Below is a small trained network, with its code and all its weights. Each question gives an input and a target symbol and asks what happens when units are switched off, that is, made to give their printed mean instead of their output.

import numpy as np


def w(rows, s, z=0):
    codes = np.array(rows[::2]) - 128.0
    scale = np.full(codes.shape[1], s)
    scale[-1] = z or s
    return codes * scale


def f(y):
    return y / 2 * (1 + np.tanh(0.7978845608 * (y + 0.044715 * y**3)))


def softmax(a):
    e = np.exp(a - a.max(-1, keepdims=True))
    return e / e.sum(-1, keepdims=True)


def log_softmax(a):
    a = a - a.max(-1, keepdims=True)
    return a - np.log(np.exp(a).sum(-1, keepdims=True))


def net(x, mask):
    ids = ['αδεξσφψω'.index(c) for c in x.split()]
    T = len(ids)
    res = E[ids] + P[:T]
    u = 0
    for l in range(2):
        q, k, v = (res @ M[l].T for M in (Q, K, V))
        z = softmax(np.where(np.tri(T) > 0, q @ k.T / 3**0.5, -1e9)) @ v
        res = res + np.where(mask[u], z, O[l][:, -1]) @ O[l][:, :-1]
        u += 1
        y = f(res @ A[l][:, :-1].T + A[l][:, -1])
        res = res + np.where(mask[u : u + 4], y, B[l][:, -1]) @ B[l][:, :-1]
        u += 4
    return log_softmax(res[-1] @ U[:, :-1].T + U[:, -1])


Q, K, V, O, A, B = {}, {}, {}, {}, {}, {}
E = w([
[199,99,167],'α',
[247,15,98],'δ',
[117,217,223],'ε',
[199,80,120],'ξ',
[146,247,196],'σ',
[170,103,110],'φ',
[148,166,152],'ψ',
[231,172,158],'ω',
],0.014)
P = w([
[250,229,113],'0',
[73,105,112],'1',
[126,99,181],'2',
[200,199,74],'3',
[69,106,108],'4',
[126,96,176],'5',
[149,191,71],'6',
[70,105,107],'7',
[128,100,178],'8',
[122,195,68],'9',
],0.018)
Q[0] = w([
[178,155,80],'L0H0',
[146,74,198],'L0H0',
[142,142,248],'L0H0',
],0.019)
K[0] = w([
[114,181,11],'L0H0',
[74,38,194],'L0H0',
[1,74,142],'L0H0',
],0.0097)
V[0] = w([
[3,20,223],'L0H0',
[140,162,203],'L0H0',
[129,153,34],'L0H0',
],0.0056)
O[0] = w([
[143,129,253,9],'L0H0',
[147,97,107,155],'L0H0',
[74,72,155,133],'L0H0',
],0.0075,0.012)
A[0] = w([
[3,34,23,125],'L0N0',
[100,222,82,247],'L0N1',
[1,86,157,218],'L0N2',
[104,76,207,254],'L0N3',
],0.0095,0.0052)
B[0] = w([
[92,92,112,212],'L0N0',
[132,165,139,245],'L0N1',
[101,126,251,142],'L0N2',
[108,102,191,173],'L0N3',
],0.018,0.012)
Q[1] = w([
[99,178,80],'L1H0',
[155,121,115],'L1H0',
[130,1,138],'L1H0',
],0.0094)
K[1] = w([
[159,90,130],'L1H0',
[111,138,96],'L1H0',
[107,249,94],'L1H0',
],0.013)
V[1] = w([
[196,239,33],'L1H0',
[106,168,149],'L1H0',
[253,39,52],'L1H0',
],0.0046)
O[1] = w([
[73,251,183,245],'L1H0',
[56,229,17,136],'L1H0',
[155,201,61,151],'L1H0',
],0.0028,0.012)
A[1] = w([
[66,2,230,96],'L1N0',
[87,29,153,64],'L1N1',
[91,224,209,249],'L1N2',
[153,3,7,84],'L1N3',
],0.0085,0.015)
B[1] = w([
[15,238,97,184],'L1N0',
[254,220,122,135],'L1N1',
[182,51,130,252],'L1N2',
[234,193,189,167],'L1N3',
],0.0081,0.023)
U = w([
[189,209,117,45],'α',
[143,2,16,232],'δ',
[61,190,63,107],'ε',
[22,208,49,63],'ξ',
[61,229,134,1],'σ',
[4,38,40,190],'φ',
[83,124,144,175],'ψ',
[185,37,173,131],'ω',
],0.0077,0.009)

Each question gives the input, a string of symbols that net reads in full, and the target symbol t.
The units are the heads (3 rows each of Q, K, V and O) and the neurons (one row each of A and B). Each row of codes is followed by its name. A weight is (code - 128) times the scale printed after its matrix; where a second scale follows, it is the last column's (O, A, B and U).
mask holds one flag per unit, layer by layer, with each layer's heads first. A switched-off unit (its flag False) gives its mean, the last column of its rows in O or B, instead of its output. The means were averaged over made-up inputs and are rounded, as every weight is.
A unit's drop is (log p(t) with every unit on - log p(t) with that unit switched off) / (log p(t) with every unit on - log p(t) with every unit switched off).
The circuit of an input: a set's keep is (log p(t) with only the set's units on - log p(t) with every unit switched off) / (log p(t) with every unit on - log p(t) with every unit switched off). Starting from all 10 units, units are removed one at a time, each time the one whose removal leaves the highest keep (on an exact tie, the one counted first), for as long as the keep stays at least 0.8.
units of the circuit, in order: the units of the circuit, biggest drop first
most important unit: the unit with the biggest drop
k most important neurons: the k neurons with the biggest drops, biggest first
k most important neurons of layer l: the k neurons of layer l with the biggest drops, biggest first
drop when u is switched off: that unit's drop, to one decimal
input ω σ δ ξ ψ α ε ψ, target φ: units of the circuit, in order => L0N0, L1N3
input φ ψ δ δ ψ δ, target ψ: units of the circuit, in order => L0N3, L0H0, L1N0
input φ φ δ ψ ε δ φ ψ ξ, target ψ: most important unit => L0H0
input ψ α ω ψ ψ, target φ: units of the circuit, in order => L1N3, L0N0
input δ ω ψ ψ ω, target δ: units of the circuit, in order => L1N0, L1N3
input ε ξ ω σ ψ φ, target ψ: units of the circuit, in order => L0H0, L1N0, L0N3
input ψ δ ω ψ, target δ: 3 most important neurons => L1N0, L1N3, L0N1
input ψ ε ω ψ ξ δ σ ω φ ε, target δ: units of the circuit, in order => L1N0, L1H0
input ψ δ δ, target ψ: units of the circuit, in order => L1N0, L0N3, L0H0
input ψ ω ψ, target ω: 2 most important neurons of layer 0 => L0N0, L0N2
input ω δ ω δ α ψ ξ σ ψ ε, target α: 2 most important neurons of layer 0 => L0N0, L0N1
input σ ε ψ ψ ω σ ψ φ φ ξ, target α: units of the circuit, in order => L1N3, L0N3, L1H0, L0H0
input δ ε ψ ψ φ, target ξ: 2 most important neurons => L0N0, L0N2
input ω ω ψ, target ω: 2 most important neurons => L1N2, L0N0
input ψ σ ψ ξ ψ ω φ, target α: 2 most important neurons of layer 0 => L0N3, L0N2
input ω α ω σ ψ σ δ ε, target σ: most important neuron of layer 1 => L1N0
input α δ ψ ω δ, target α: 3 most important neurons of layer 1 => L1N3, L1N1, L1N2
input ψ δ δ ε ψ ε δ ψ ε ω, target δ: 2 most important neurons of layer 0 => L0N1, L0N0
input σ δ α ψ ξ α φ, target α: drop when L0N1 is switched off => 0.2
input ψ ω ψ α δ, target α: drop when L1N3 is switched off => 1.3
input φ α ψ ω ψ ψ ψ σ, target ω: drop when L1N2 is switched off => 0.3
input ω ξ ε, target ω: drop when L1H0 is switched off => 0.7
